In the rows, 128 means zero.
Rows lie near named flat spaces through zero. A row that begins with a name and a colon came from that space; any other row is followed by the name of its block's space that it lies nearest.
z759-z265: [131 148 158 139 135 127 137 165 135 144 132 107 139 124 137 142 123 141
 108 130  93 128 142 135 105 128  96 125 111]
z38-z227: [167 147 191 157 126 122 150 159 170 146 127 108 148 114 166 167 123 138
  70 164  65 125 161 138  91 136  73 142  81]
z960-z355: [117  89 119 132 136 130 117 138 143 142 104 135 160 119 101 118  88 147
 133 124 160 133 141 144  87 133 142 127 121]
z384-z238: [172 130 171 116 168 156 149 169 124 129 135  81 120 135 159 194 118 172
  83 151  28 131 150 124  85 131  37  94 102]
z384-z238: [127 142 146  90 162 175 151 144  71  66 145 112 109 146 105 196 141 151
  97 139  80 135 152 111 148 106  66 116 101]
z759-z265: [215 135  86 172  98  78 126 134 152 217 132 101 136 109 209 112 129 165
 132 131 175 141  90 125  79 172 151 147 127]
z453-z381: [128  87  93 134 135 102  97 114 159 190 109 116 119 126 147  57 109 117
 182  91 126 129  89 147  98 150 168  91 198]
z38-z227: [ 85 167 201 130 113 123 135 151 164  80 147 155 141 132 121 169 137 108
 102 170 107  74 161  98 165 103  95 143  75]
z38-z227: [ 93 152 166 145 138 133 134 173 135 152 121 109 148 121 106 109 117 121
 115 105  84 139 148 163 104 119 112 122 130]
z960-z355: [141 135 179 117 143 170 126 149 171 139 140 127 131 135 150 178  83 189
 103 187  81  96 138 112  84 127  75  61 101]
z453-z381: [200 147 171 143 133 142 161 133 138 135 133  99 121 121 178 181 141 143
  62 166  49 148 150 136 103 139  64 135  92]
z960-z355: [132 117 180 118 146 147 140 105 150 100 119 124 106 133 136 139 141  86
  99 143  24 128 150 143 141 120  87 113 138]
z759-z265: [ 96 110 184 112 145 144 107 128 196 132 126 139 118 139 138 126  95 124
 140 158  55  78 129 120 114 121 101  58 148]
z759-z265: [148 170 142 118 123 150 142 114 113 113 155 125  95 139 155 154 154 133
 112 150  93 126 117 111 158 122 105 110 127]
z38-z227: [169 104 128 139 125 122 120 119 170 165 120 126 134 121 165 130 103 153
 124 153 126 121 119 127  87 149 126 110 127]
z453-z381: [126 137 157 142 152 121 133 226 133 164 129  87 176 120 126 169  88 196
 107 127 121 118 156 127  54 131  74 123  77]
z38-z227: [ 89 172 193 153 118 118 109 179 207 191 140 124 145 124 153 103  95 143
 137 144  85  80 121 132  92 127 115  73 134]
z384-z238: [143  82 109  98 144 131 133  94 101  63 121 139 114 138 115 164 144 111
 124 136 133 126 141 104 159 124 116 152 115]
z384-z238: [186 137 177 109 153 165 163 126 116  82 142 105 103 138 162 216 147 144
  62 177  29 132 159 112 130 123  38 120  86]
z384-z238: [152 140 115 142 125 118 138 147 110 148 129 109 138 120 138 133 133 145
 117 118 143 148 128 135 111 136 125 149 115]
z453-z381: [ 77  85 108 122 127  91  84  88 175 155 110 145 104 135 128  31 127  61
 207  86 118  99  86 136 150 133 189  92 220]
z38-z227: [200 132 139 149 129 131 148 147 136 160 126 100 142 115 170 168 118 172
  81 155 109 150 141 136  76 148  90 138  90]
z960-z355: [ 74 142 101 123 128 127 122 162  85 118 131 133 152 129  73 115 121 141
 151  93 197 134 131 128 137 113 155 146 120]
z960-z355: [137 172 136 143 114 114 140 172 115 133 149 118 147 124 139 162 135 160
 110 139 160 120 135 108 124 127 111 155  81]
z38-z227: [ 81 145 167 128 110 107 100 122 197 138 143 155 115 137 149  99 124  99
 164 147 109  61 107 103 155 121 141  88 152]
z453-z381: [202 171 132 157 110 152 149 134 132 184 140 110 133 114 175 151 118 186
  83 162 126 162 121 145  80 148 113 118 103]
z384-z238: [ 83 197 148 132 144 142 129 214 100 172 154  86 135 134 115 120 118 172
 139  93 100 128 120 138 103 114 101  85 136]
z453-z381: [185 163 115 135 121 168 159 146  80 127 142 118 146 120 130 194 120 203
  73 161 171 168 145 127  99 132 103 148  64]
z384-z238: [155  81 149 113 147 130 125 105 162 108 117 128 115 133 152 154 120 119
 117 157  74 108 138 115 119 135  95 112 127]
z384-z238: [118 139 135 133 114 114 123 117 146 129 133 139 120 129 139 113 140 106
 138 130 128 113 119 121 148 127 141 130 138]
z960-z355: [ 93 156 155 127 138 148 138 181 110 117 134 122 156 127  91 156 111 157
 108 128 131 127 157 132 113 111 101 130  91]
z960-z355: [ 79 130 148 121 132 116 125 174 125  91 132 139 161 130  90 160 116 138
 128 132 164  94 157 103 135 110 113 152  81]
z38-z227: [165 109 118 133 118 104 111  90 174 165 129 126  98 130 188  98 134 112
 153 137 102 110  90 118 126 150 143  99 171]
z759-z265: [105  78 149 133 133 113  91 118 215 170 105 144 138 125 141  83  80 120
 163 138 108  88 116 135  88 140 146  76 165]
z453-z381: [207 122 118 151 130 134 131 124 153 207 121  94 122 117 189 118 108 170
 113 138  93 159 106 154  60 162 118  94 148]
z759-z265: [107 169 159 138 118 109 110 155 174 174 151 119 115 134 167 104 126 131
 155 131  94  85  99 113 126 129 124  81 153]
z759-z265: [ 71  92 115  95 145 132 114 125 107  68 121 152 134 140  71 134 121 113
 155 116 162 106 141 108 159 108 138 134 126]
z453-z381: [215 118  54 150 120 128 138 104  90 194 118  98 122 113 163 104 130 166
 125 105 168 199  95 160  83 164 160 139 152]
z384-z238: [134 165 143 137 123 141 141 143 119 138 140 119 128 126 134 138 134 141
 108 134 114 139 132 135 125 125 114 126 116]
z38-z227: [182  93  50 119 147 130 142  87  50 133 110  93  97 127 128  99 163 109
 136  70 125 207 107 161 132 145 150 153 178]
z759-z265: [149 154 149 165 119 127 142 142 144 180 118 108 141 110 144 102 126 124
 100 119  94 163 135 174  93 139 127 135 133]
z960-z355: [ 52  96 106 103 139 125 105 135 112  90 118 154 143 137  62 107 112 114
 172  99 184 106 133 117 151 109 160 130 139]
z759-z265: [ 74 113  89 107 127 130 124 108  76  73 121 155 130 134  61 108 144  95
 155  93 192 140 133 127 179 108 172 163 137]
z453-z381: [199 152 195 146 120 146 147  92 191 152 135 118  94 124 209 149 141 114
  73 187   6 127 130 140 116 142  78  95 131]
z960-z355: [165 117 176 142 135 130 144 130 166 130 117 117 136 119 156 158 123 123
  82 160  61 129 157 140 101 136  83 134 102]
[148 159 151 134 135 145 155 153 101 120 135 105 132 125 130 163 140 141
  85 133  92 152 151 139 120 123  88 144  98]	z759-z265
[131 157 108 151  95  85 128 121 125 139 138 134 126 121 147 101 163  98
 142 112 172 126 110 120 161 134 164 172 131]	z384-z238
[137  91 102 127 125 115 113  99 144 138 114 138 125 126 134 103 120 117
 150 123 150 127 113 129 124 140 157 126 151]	z960-z355
[131  81 124 128 127  90 128  77 140  93 104 138 110 126 132  98 166  39
 136 107  98 131 134 135 171 131 145 173 156]	z960-z355
[191 147 109 119 127 148 159 113  73  95 145 116 110 131 148 189 160 153
  87 150 133 158 134 111 145 131  98 158  91]	z759-z265
[141 107 117 150 115 105 117 119 162 166 112 133 143 116 143  97 113 124
 138 126 151 130 119 142 102 145 156 134 139]	z384-z238
[177  92 128 149 141 115 131 113 154 178 100  97 123 115 163  94 124 108
 118 110  64 163 125 171  83 154 123 123 164]	z38-z227
[172 147 146 134 148 173 156 162 102 146 128  95 142 121 131 176 107 189
  72 145  90 169 153 152  73 132  75 116  92]	z384-z238
[186 144 107 139 105 124 129  91 140 161 141 128 102 126 185 121 143 137
 128 148 133 135  94 121 130 148 143 117 145]	z759-z265
[149  69 115  86 153 160 128  64 116  67 116 144  94 144 122 156 132 111
 126 149  96 130 132 114 153 125 114 110 143]	z453-z381
[124 121  92 121 126 116 139 113  74  87 124 131 124 128 100 128 162  99
 131  99 165 153 134 127 168 121 147 181 124]	z453-z381
[173 152 171 162 105 182 146 100 177 171 115 147 147 106 144 132  91 158
  63 187 102 164 148 178  74 139 125 106 106]	z384-z238
[ 67 134 124  84 156 118 118 155  84  72 152 118 100 156 102 141 157 108
 171  95 109  89 119  84 186 102 106 114 145]	z384-z238
[148 128 180  98 145 182 149  94 131  63 136 141  99 142 134 194 136 124
  78 185  45 120 156 114 153 112  67 104 103]	z384-z238
[206  65 100 117 114  96 106   4 191 137 120 145  52 137 224  87 165  59
 163 153  73 108  70 107 167 162 158  99 209]	z960-z355
[136 133  55 141  87  82 102  90 129 168 138 147 111 126 156  65 148 115
 191 104 225 121  66 110 157 147 212 139 173]	z759-z265
[ 38 148  94  97 120 139  97 130 102 106 149 164 121 147  74  97 119 135
 196 106 211  93  97  98 175 103 181  95 156]	z38-z227
[203 111 113 141 139 132 139 122 128 173 118  93 121 120 173 135 123 155
 106 131  93 164 120 148  79 155 108 119 136]	z453-z381
[140 194 140 161  99 179 151 131 115 165 131 139 152 109 110 122 110 167
  80 147 157 181 140 177  99 125 146 129 104]	z384-z238
[ 68 137 113 101 137 100 112 147  98  93 147 126 108 148 108 115 158  98
 180  89 138  92 110  91 185 109 135 128 152]	z384-z238
[135 119 165 128 116 113 130 105 170  93 130 151 123 129 150 153 141  97
 111 167 105  92 143 104 155 125 111 144 104]	z38-z227
[ 78 131  71 122 127 133 115 141  76 137 124 134 143 128  70  84 117 141
 170  76 212 152 112 143 132 120 183 133 152]	z960-z355
[134 130 161 156 138 132 115 173 189 220 116 100 152 116 154  99  74 170
 127 130  83 126 123 163  41 146 114  70 145]	z384-z238
[100 163 125 125 115 109 112 140 134 140 154 131 111 138 144 109 142 124
 165 120 140  93  97 101 157 123 143 107 148]	z759-z265

Rows lie near named flat spaces through zero. A row that begins with a name and a colon came from that space; any other row is followed by the name of its block's space that it lies nearest.
z467z468: [ 95 163 140 172 169 135 132 141  85 153 147  98 129 150 139 174 157 108
 113 118 154 112 106 139 113 121 101 141 147]
z369z68: [131 133 141  96 104 146 152 159 111 152 146 120 129  85 147  95  98 148
 140 148 128 140 133 136 153 128 128 118 127]
z561z544: [ 61 131 117  98 137 128 113 116 121 131 119 110 140  94 142 133 145 159
 113 125  88  79 132 123 118 133 142 136 132]
z561z544: [128 173 140 147 103 142 123 136 129 112 122 129 118 103 145 131 115 130
 116 122 138 131 141 121  84 120 118 122 135]
z561z544: [ 44 177 116 123 112 140 138 107 110  88 105  80 103  69 142 154 144 168
  93 140  83  47 119 119  83 129 149 134 173]
z681z650: [119 139 115 153  97 139 150 135 104 128 132 117 133 139 152 111 128 150
 160  95 155 163  69 123 138 100 132 100 115]
z681z650: [116  91 110 108 129 110 110 135 122 141 165 138 133 137 138  78 157  97
 154 102 118 128  96 151 175 126 121 128  94]
z681z650: [106 101  93 130 110 116 134  96 142 123 158 125 137 153  97 126 137 145
 117 178 141 116 138 122 147 150 134 140 183]
z369z68: [170 172 158 125 107 125 114 122 160  71  55 155  87  98  88 153  99 141
  20 142  71 124 194 102  23 135 136 128 151]
z369z68: [143 132 119 123 113 121 142 137 127 116 104 132 122 131  99 112 131 127
 102 117 104 145 121 153 135 108 131 123 121]
z467z468: [ 84 134  75 144  74 104 118  97 120  69 112 124  92 141  88  98 161 125
  80 131  88 100  87 117  85 133 139 114 153]
z369z68: [127 124  88 146 111 121 134 100 153  88 136 112 110 132 103 115 143  79
 185 152 145  89 124 164 164 133 129 143 140]
z561z544: [139 144 132 192 148 139 156 116 109 104 155 105 110 171 120 180 156  83
 126 154 174 114  96 103 113 151 129 135 179]
z467z468: [128 143  78  98  55 165 160 115 150  59  31 129 145  85  60 106 108 126
 133 194  78 104 146  83  89 167 205 100 121]
z369z68: [180 103 109 155 129 124 160 108 143  70  83 136 124 179  95 138 161  96
 143  90 118 153  67 118 149 114 173 110 106]
z681z650: [128 107 116  87 134 124 146 155 107 143 115 118 124 113  96  92 133 100
 134 142  87 115 118 166 173 131 134 128  98]
z681z650: [128 123  95 132 114 104 149 109 139  98 102 122 117 153  69 124 148 139
  84 127  97 128 121 173 150 100 133 138 155]
z681z650: [ 99 140 125 105 134 113 113 108 137 104  82 110  91  92 118 139 116 149
 112 130  76  72 148 141 101 125 130 138 127]
z467z468: [168 113 101 139 173 111 121  81 195  65  34 131 131 157  67 173 154  73
 173 102  98  89 150 169 152 112 159 154  88]
z681z650: [ 60 105 109  89 114 113  86 138 107 178 158 150 170 126 144  83 145 175
  85 110 101 144 125 114 120 129 119 120 114]
z561z544: [187 105 165 105 178 138 159 112 174 123  92 126 142 121 130 183 102 157
 151 129 125 131 167 132 171 120 160 147 131]
z369z68: [170 141 147 111 131 136 129 130 167 115  83 139 131  98 128 135  97 135
 150 114 119 137 172 151 134 107 134 133 101]
z467z468: [106 131 124 139 151 101 102 126  98 139 112 120  87 151  92 143 127 108
  86 152 107  97 132 123  78 151  98 132 133]
z561z544: [109 123 132 111 146 125 136 124 120 121 123 115 122 117 123 141 146 136
  97 130  94 100 123 128 130 133 142 137 142]
z561z544: [123 146 126 163 133 148 141 110 138 110 139 114 143 136 140 167 140 120
 153 141 167 115 127 110 124 136 140 136 159]
z369z68: [143 130  90 156  95 108 125 115 148  89 125 138 116 155  93  96 153  90
 137 106 131 140 109 174 147 101 118 130 122]
z369z68: [ 85 148 114 125 145 126 105 101 136 107  66 118 128 118  95 172 133 139
  92 150  87  72 162 105  65 149 143 139 137]
z467z468: [167 125 119 132  83 115  92 109 176 120 105 166 117 130 123 101  68 148
 165 136 156 163 176 119  99 125 109 115 105]
z467z468: [140  73  91 136 109  81  92 100 146  98 131 166 114 186 120  76 166 111
 135  59 108 159  66 129 143 108 131 108  82]
z369z68: [187 139 141 103 148 128 131 146 169 112  62 139 131 101 105 121 116  93
 159  87  95 134 166 203 167  85 129 142  64]
z467z468: [120 106  98 107 137 107 125 142 106 114  99 137 125 152  60  99 179  73
  69 124  58 114 102 150 131 138 141 128 103]
z467z468: [139 127 167  94 192 140 126 146 123 161 100 118 133 102 121 173 107 114
 122 162 105  93 181 123 120 158 131 148 115]
z369z68: [103 112 129 118 177 135 118 140 105 155 117 120 159 137 146 141 159 103
 162  95 117 114  98 124 147 131 140 127  76]
z467z468: [146 120 146 162 188 139 149 136  91 168 111 103 129 175 131 184 114 110
 187 135 176 136  97 107 137 140 122 120 104]
z561z544: [ 90 137 108  90 122 112  83 113 155  77  89 132 107  74 122  99 159  92
 116 100  47  54 143 152 104 130 142 141  91]
z561z544: [128 133 166 112 192 114 109 119 129 132  86 113  90 111 129 183 111 132
 106 130  90  75 162 125  92 139 119 148 121]
z681z650: [177 106 146 164 140 120 125  97 168 107 187 142 113 161 150 152 130 106
 154 137 187 136 138 112 145 143 119 145 170]
z369z68: [ 42 133  90 102 147 131 136 148  53 124  85  92 125 120  73 124 188  84
  69 154  39  54  77 115  96 167 159 121 114]
z681z650: [179 116 169 131 168 130 138 149 122 149 154 134 116 140 137 146 121  93
 128 135 147 142 136 127 144 141 115 137 127]
z681z650: [160  88 141  94 153  80  99 106 177 105 144 152  91 127 115 113 142 116
  88 105  80 108 162 176 159 115 114 161 134]
z467z468: [129 142 118 127 105 132 152 152 112 135 146 123 132 124 101 103 135 119
  97 147 126 144 130 165 150 116 116 132 151]
z681z650: [ 74 116 126 134 144 132 100 148  78 189 178 131 162 151 165 119 148 131
 131 120 154 142  95  89 114 149 111 115 112]
z369z68: [147 102 136 120 123 136 171 152  95 146 166 119 126 138 139 104 132 128
 137 131 139 159  77 124 177 129 139 112 133]
z467z468: [100 154 118 166  86 131 102 138 104 141 163 143 137 144 161 102 132 140
 121 101 167 168  99 102  84 117 101 103 125]
z561z544: [ 83 151 106 129  86 140 121 127 119 128 130 121 141 103 150 104 122 157
 147 124 136 126 118 120 112 120 129 113 125]
z561z544: [141  77  90 118 117 129 132 112 159 134 145 145 179 157 122  97 141 118
 203 124 157 156 115 137 203 127 151 126 102]
z561z544: [157  97 105 147 141 121 110 112 160 113 146 150 148 169 111 120 159  58
 177 124 155 131 126 136 161 143 131 139 107]
z681z650: [ 57 114 109 117 138  93 121 116  83 153 130 102 102 146 118 128 140 186
  74 122  90 106  91 135 119 116 111 126 150]
[181 108 112 130 113  92 100 128 158 123 120 160  97 155  80  85 108  79
 141 132 130 149 158 178 142 120  90 135  98]	z561z544
[164 172 131 128 101 145 146 109 180  65  50 127 116  87  97 155  97 142
 118 143 105 112 185 140  96 113 153 135 142]	z681z650
[120 154 112 146  93 129 113 129 137 103 139 138 124 119 122 105 142 101
 115 126 132 125 135 140 106 125 117 130 136]	z561z544
[121 140 160 125 127 129 110 142 119 168 174 132 120 109 172 126  95 161
 120 136 157 142 154 117 110 130  93 130 146]	z467z468
[135 124 122 142  75 129 132 132 131 147 184 144 139 136 164  86 105 171
 151 117 183 189 113 126 150 106 108 110 143]	z369z68
[106 160 116 127 123 124  89 120 147 104  87 135 123 104 110 130 133 103
 113 125  98  90 167 139  78 131 120 139 110]	z369z68
[116 137 126 125 129 131 145 112 121 105 102  91  82  98 133 141 105 129
 173 151 120  75 116 128 126 138 137 126 130]	z681z650
[120 110 120 117 111 112 130 152  90 169 151 134 123 149 115  89 118 147
 101 134 126 165 106 135 137 124 105 112 124]	z561z544
[105 117 137  86 121 135 134 162  94 189 138 138 163 119 123 108 110 183
  72 151 109 163 143 110 124 136 127 116 133]	z681z650
[ 88 116 116 130 153  97  92 118 112 127 136 120 101 139 145 115 164 105
 137  77 102  94  86 150 130 114 109 132  94]	z681z650
[187 120 197  84 183 130 111 162 142 154 127 150 113  92 141 142 100  98
 101 136 100 121 193 131 121 150 115 148 104]	z681z650
[157  65 133 116 173 116 160 117 104 143 110 109 101 169 115 148 112 127
 178 146 128 124  77  99 169 154 152 112 106]	z467z468
[166 105 185  97 160 138  93 140 162 177 154 163 159 104 207 131  85 158
 178  95 160 164 173 101 141 128 119 128  83]	z467z468
[173 113  74 164  77 112 153 116 148  96 110 141 127 184  72  86 131 105
 169 115 157 183  93 175 177  91 126 113 114]	z467z468
[236 140 200 138 160 114 115 117 202 110 123 162  90 121 135 176  76 131
  97 125 148 152 225 148 110 112  97 161 155]	z369z68
[ 94 138 115 111  83 147 129 123 119 104 117 128 130  93 139 110 122 155
 111 150 105 112 118  71  82 156 161 104 139]	z467z468
[112 100 114 100 150 105 124 149  99 151 134 124 121 138 107  94 157  97
 118 110  87 118  98 169 168 121 118 132  94]	z681z650
[118 104 109 135 119 136 126 136 118 157 167 142 174 158 140 105 146 123
 156 123 163 164 102 113 158 134 131 117 117]	z561z544
[130 141 158 158 179 150 168 171  45 183 136  90 117 159 129 172 122 100
 136 155 162 135  82 106 122 150 113 115 126]	z681z650
[112 121 100 144 138 102 118 138 106 129 148 127 120 164  96 103 179  71
 109 105 114 123  93 178 152 113 104 139 117]	z369z68

Rows lie near named flat spaces through zero. A row that begins with a name and a colon came from that space; any other row is followed by the name of its block's space that it lies nearest.
z504_z494: [137  74 117 107  95 105 107 156 156 141 132 154  68 127 127 116 125 175
  92 123 103 144 169 154 154 148 133 120 143]
z649_z416: [141 138 128 130 148 134 133 113 116 138 126 133 133 121 139 128 108 127
 122 135 136 113 131 144 115 167 140 140 132]
z504_z494: [ 75 194 184 196 171 165 133  67  77 101 137  94 185 144 113 183 175  77
 121 148 167  78  66  83 132 145 116 207 102]
z180_z167: [ 75  80 157 154  93 115  95 155 161 100 155 149  70 136 102 134 150 164
  76 132 134 101 119  93 163 160 130 175 106]
z180_z167: [ 62  99 101 125 128 138 123 171 171 120 115 108 113 147 112 107 110 114
 131 110 128 120 101 122 123 139 161 131  99]
z397_z21: [ 94 128 115 121 110 132  93 125 140 136 133 127 163 145 127 135 147  95
 126 138 116 107 135 114 111 103 129 109 103]
z649_z416: [171 123 102  84 127  80 103  98 106 140 178 155 160 101 123 120 155 113
 148 160 118 163 199 161 100  77 126  66 136]
z649_z416: [137 154  88 111 200 122 137  89  98 167 112 119 166 109 143 141 111  87
 138 141 139 150 161 205  86 157 165 121 135]
z397_z21: [ 98 109 130 114  95 115  99 129 134  90 197 132 150 137  94  98 159 107
 149 151 127 100 125  80 118  92 130 101  97]
z180_z167: [175 108 146 118 134 132 135 105 101 118 183 156  93 114 127  82  85 168
 112 152 135  72 143 142 126 242 157 153 147]
z504_z494: [125 148 169 153 124 139 136  92  87 104 150 105 134 144 105 154 188 125
 127 136 124 132 113 107 172 105  99 156 141]
z140_z425: [125 101 121 108  78 113 113 169 166 100 159 146 127 126 118  87 117 136
 152 127 125 115 120  76 113  84 121  84 105]
z180_z167: [160 104 131 119 160 138 160 108  94 137 137 117  64 129 119 108 110 170
 106 126 116 137 148 195 169 227 159 166 175]
z140_z425: [120 139 137 145 136 112 112 120 130 131 126 145 140 112 134 156 139 122
 112 138 146 128 134 122 114 119 120 142 115]
z397_z21: [ 81  89  71  99 121 133 113 180 184 155  88 117 111 147 133 107  96 117
 124 104 105 139 136 158 114 134 165 100 112]
z180_z167: [ 99 101 143 119  58 156 110 154 151  88 171 118 128 169 104  80 137 130
 144 127 103  68  92  51 145 115 119 108 106]
z649_z416: [176 109 136 111 117 103 124 119 117 119 174 164 107 103 127 100 112 160
 125 148 132 118 158 133 121 157 131 118 141]
z504_z494: [127 136 123 126 144 127 169 145 127  96 136 100 131 122 106 104 124 119
 179 113 144 160  94 111 130  87 131 113 126]
z140_z425: [127 132 122 128 175  72 109  94 108 119 184 161 151  78 112 140 142 107
 128 170 172 142 166 152  83 130 151 132 107]
z397_z21: [119 166 156 150 140 152 136  90  92 107 149 107 170 140 118 138 152  97
 145 142 140  96  95  95 128 124 117 147 120]
z140_z425: [ 54 154 122 157 151 182 147 153 153 119  82  83 158 160 131 126  94  83
 146 103 146  83  47  91 108 150 151 158  89]
z649_z416: [131 115 131 110  87 111 102 124 128 108 177 138 147 133 109 113 164 121
 144 145 114 124 144  95 128  73 110  90 118]
z504_z494: [134 113 136 124 124 120 120 107 106 131 147 126 105 135 114 138 163 143
 108 136 110 144 156 154 162 138 125 139 149]
z397_z21: [106 129 149 155 147 114 144 134 128  94 144 125 112 112 105 135 139 134
 132 128 161 140 100 106 137 124 129 160 116]
z140_z425: [ 71 133 135 148  98 200 147 177 168 104  90  86 134 180 130  95  86 113
 148  92 122  60  34  54 133 149 134 144  98]
z649_z416: [114 142 141 148 104 149 123 142 143 139  81 119 132 148 145 159 141 129
 113 109 116 128 108 104 146  97  98 136 127]
z180_z167: [170 148 129 133 185 115 148  88  88 155 117 137 120  98 144 152 117 138
 112 139 144 154 160 194 123 178 141 155 159]
z504_z494: [167 131  74  80 167 123 161 129 119 150 120 114 143 113 137  87  83 111
 177 121 121 165 152 187  94 129 162  75 147]
z649_z416: [120 169 130 157 178 141 143 108 114 155  74 116 148 121 152 174 119 107
 115 121 148 138 115 156 116 146 130 163 130]
z504_z494: [179 144 134 110  75 130  93 107 120 160 120 157 165 136 163 145 145 129
 117 140  92 114 168 117 120  85  83  84 142]
z180_z167: [137 127 123 116 110 136 132 137 132 124 130 122 135 136 129 111 124 127
 146 122 117 126 122 114 128 108 121 105 130]
z504_z494: [161 168 141 132 119 157  89  68  93 182 106 150 181 142 177 168 131 109
  87 154 105  69 163 145 107 170 109 135 139]
z180_z167: [126 147 139 139 135 131 126 105 109 131 126 121 146 131 128 151 153 115
 125 134 128 132 129 128 134 113 115 137 131]
z504_z494: [181 134 106  92 130 130 164 129 111 131 127 111 134 126 130  95 114 130
 176 116 109 167 138 150 129  94 124  78 158]
z140_z425: [132  99 118 102 117 109 122 135 131  99 192 140 123 118 102  77 119 131
 152 145 133 112 137 114 113 136 150 102 116]
z180_z167: [ 60  73 123 129 109 146 120 168 164 103 144 109  71 161  94  93 121 145
 108 114 116  98 100 115 161 184 164 158 111]
z397_z21: [ 96  80 112 113 107  95 107 157 156 117 148 132  89 129  98 123 160 143
 117 125 115 167 153 137 152  94 134 114 122]
z649_z416: [ 87 169 143 166 150 174 135 115 122 137  82  99 161 153 144 161 124  95
 118 118 139  91  79 110 123 151 127 171 112]
z397_z21: [221 122 129  89 101 134 140 105  95 150 141 142 112 129 147  99 114 167
 133 132  88 132 173 161 148 148 112  92 182]
z397_z21: [ 84 118 102 130 118 104  86 172 194 132 120 170 155 105 147 123  83 106
 121 136 160  92 122  92  54 120 148 110  66]
z140_z425: [ 85 128 133 148 134 139  92 104 124 159 103 125 127 150 135 180 163 116
  72 135 114 116 147 156 146 158 130 168 125]
z649_z416: [103 112 126 139 156 135 156 150 138 110 125 111  90 126 111 109 102 141
 130 113 146 131  98 136 139 174 158 160 126]
z140_z425: [108 134 132 139 149 145 130 112 115 131 126 114 130 138 124 134 128 117
 117 132 132 109 118 140 132 168 144 156 126]
z397_z21: [137 132 124 125 113 115  94 114 130 163 106 149 141 127 150 167 152 126
  97 136 110 139 169 148 126 105 107 118 133]
z140_z425: [148 123 105  99 154 146 170 124 106 122 140  94 120 137 113  82 104 125
 168 118 116 142 122 161 135 154 157 110 152]
[147  97 121  97  85 130 137 161 146  99 164 129 111 137 112  65 107 148
 162 121 112 115 118  94 132 114 130  86 129]	z140_z425
[115 108 129 139  96 133  97 167 179 146  97 167 107 126 160 129  81 153
  86 121 131  81 124 105 107 171 130 142 106]	z504_z494
[149  98 134 116 101 121 128 136 128 128 136 133  83 135 120 120 142 166
 112 122 103 147 150 141 168 131 118 125 154]	z504_z494
[163 126 164 137 109 119 115 103 106 116 169 160 117 116 129 126 135 157
 107 152 133  95 142 109 136 160 112 146 137]	z180_z167
[108 135 103 116 175 107 125  98 104 131 153 113 156 117 107 135 154  88
 145 146 138 157 152 169 110 116 154 120 122]	z504_z494
[166 158 146 132 125 122 127  97 100 133 133 139 157 117 141 149 148 124
 133 141 129 133 141 121 124  98  98 119 140]	z180_z167
[151 101  75  73  98  78  63 127 151 179 137 178 154 110 151 132 138 116
 113 152  96 152 224 174  84  81 129  50 123]	z504_z494
[148 181 152 141 151 145 130  60  68 133 143 115 186 133 133 157 162  92
 137 153 131 110 130 129 122 123 110 139 138]	z180_z167
[103  86 138 125 127 111 159 152 129  62 193 103  76 129  63  80 150 150
 159 122 140 153  99 105 170 120 146 137 127]	z397_z21
[ 91 147 142 157 124 103  82 117 141 132 127 156 166 114 136 182 164 101
 101 149 152 118 135  99 101  87 108 142  90]	z397_z21
[138 119 186 141  75 156 120  92  86  96 179 112 106 170  98 127 194 156
 109 140  93  93 119  88 204 137  91 156 155]	z180_z167
[114 106 119 119  93 127 125 167 162 119 118 123 112 140 122 114 129 138
 137 109 113 141 118 104 140  88 118 105 121]	z180_z167
[118 113 146 134  81 120 104 147 151 107 149 148 124 132 122 123 141 140
 121 132 126 106 120  76 132 100 107 121 109]	z180_z167
[130 112 124 118 141 145 172 146 124  97 146  99  98 135 103  78 100 141
 161 112 131 129  94 126 145 159 153 132 139]	z397_z21
[123 168 130 134 112 161 103 102 118 160  92 120 189 155 159 162 143  89
 121 132 106  96 127 115 113 104 103 117 121]	z649_z416
[108 122 128 135 115 119 119 146 148 126 113 128 122 130 125 144 145 129
 122 119 126 147 125 116 137  92 115 126 120]	z180_z167
[103  97 181 170  65 137 112 170 167 100 120 149  63 144 124 141 137 188
  76 112 127  93  92  60 180 146  95 179 119]	z504_z494
